Below is a small trained network, with its code and all its weights. Each question gives an input and a class and asks what happens when units are switched off, that is, made to give their printed mean instead of their output.

import numpy as np


def w(rows, s, z=0):
    codes = np.array(rows[::2]) - 128.0
    scale = np.full(codes.shape[1], s)
    scale[-1] = z or s
    return codes * scale


def f(y):
    return np.maximum(y, 0)


def log_softmax(a):
    a = a - a.max(-1, keepdims=True)
    return a - np.log(np.exp(a).sum(-1, keepdims=True))


def net(x, mask):
    res = np.array(x, float).reshape(1, 4) / 4 @ E
    y = f(res @ A[0][:, :-1].T + A[0][:, -1])
    res = res + np.where(mask, y, B[0][:, -1]) @ B[0][:, :-1]
    return log_softmax(res[-1] @ U[:, :-1].T + U[:, -1])


A, B = {}, {}
E = w([
[126,131,129],'x0',
[91,1,188],'x1',
[150,197,222],'x2',
[248,74,134],'x3',
],0.0081)
A[0] = w([
[127,128,129,107],'N0',
[122,219,76,169],'N1',
[255,80,171,226],'N2',
[93,93,26,113],'N3',
[128,94,44,54],'N4',
[78,67,171,155],'N5',
[33,149,140,167],'N6',
[129,158,195,3],'N7',
[179,189,94,132],'N8',
[213,95,122,45],'N9',
[108,92,54,42],'N10',
[104,90,64,76],'N11',
[132,174,213,32],'N12',
[150,193,65,91],'N13',
[118,97,49,61],'N14',
[25,165,172,179],'N15',
[167,197,52,160],'N16',
[45,146,113,62],'N17',
],0.0096,0.0015)
B[0] = w([
[105,129,129,128],'N0',
[147,58,132,225],'N1',
[152,148,41,254],'N2',
[205,167,177,205],'N3',
[197,194,195,179],'N4',
[163,80,133,213],'N5',
[189,121,53,213],'N6',
[255,156,191,167],'N7',
[129,47,123,204],'N8',
[158,184,34,191],'N9',
[191,180,199,179],'N10',
[195,160,173,179],'N11',
[236,150,166,188],'N12',
[121,43,183,202],'N13',
[201,185,195,178],'N14',
[204,112,55,226],'N15',
[117,38,161,221],'N16',
[206,154,56,191],'N17',
],0.0069,0.0066)
U = w([
[131,137,143,219],'0',
[171,221,234,79],'1',
[139,155,23,85],'2',
[117,13,181,92],'3',
[59,165,149,146],'4',
[3,225,188,2],'5',
],0.011,0.0097)

Each question gives the input, the list of numbers given to net, and the class t.
The units are the neurons (one row each of A and B). Each row of codes is followed by its name. A weight is (code - 128) times the scale printed after its matrix; where a second scale follows, it is the last column's (A, B and U).
mask holds one flag per neuron, in row order. A switched-off neuron (its flag False) gives its mean, the last column of its row in B, instead of its output. The means were averaged over made-up inputs and are rounded, as every weight is.
A unit's drop is (log p(t) with every unit on - log p(t) with that unit switched off) / (log p(t) with every unit on - log p(t) with every unit switched off).
The circuit of an input: a set's keep is (log p(t) with only the set's units on - log p(t) with every unit switched off) / (log p(t) with every unit on - log p(t) with every unit switched off). Starting from the 12 units with the biggest drops (on a tie, the unit counted first), units are removed one at a time, each time the one whose removal leaves the highest keep (on an exact tie, the one counted first), for as long as the keep stays at least 0.8.
units of the circuit, in order: the units of the circuit, biggest drop first
unit that matters most: the unit with the biggest drop
top k neurons: the k neurons with the biggest drops, biggest first
drop when u is switched off: that unit's drop, to one decimal
input [3,4,-3,-6], class 2: units of the circuit, in order	[N6; N17]
input [-1,8,-6,-8], class 2: top 3 neurons	[N6; N17; N15]
input [1,4,6,-7], class 2: units of the circuit, in order	[N15; N6]
input [3,-1,5,-8], class 2: top neuron	[N15]
input [-3,-2,4,-5], class 2: units of the circuit, in order	[N15; N6]
input [5,7,-4,8], class 2: units of the circuit, in order	[N2; N9]
input [0,-2,2,-8], class 2: units of the circuit, in order	[N15; N6]
input [0,0,4,5], class 2: units of the circuit, in order	[N2; N9]
input [5,-7,-1,5], class 3: units of the circuit, in order	[N16; N13; N8]
input [3,2,3,-4], class 2: units of the circuit, in order	[N15; N6; N13]
input [-4,4,4,8], class 2: top 2 neurons	[N2; N9]
input [0,-6,4,-7], class 2: top 3 neurons	[N15; N6; N17]
input [-1,8,-3,8], class 2: units of the circuit, in order	[N2; N9]
input [-4,-5,-8,7], class 1: top 2 neurons	[N4; N14]
input [8,-6,6,3], class 0: unit that matters most	N8
input [-1,-8,5,6], class 3: drop when N8 is switched off	0.2
input [5,-8,-1,6], class 3: drop when N16 is switched off	0.3
input [-2,-7,6,-4], class 3: drop when N16 is switched off	0.2
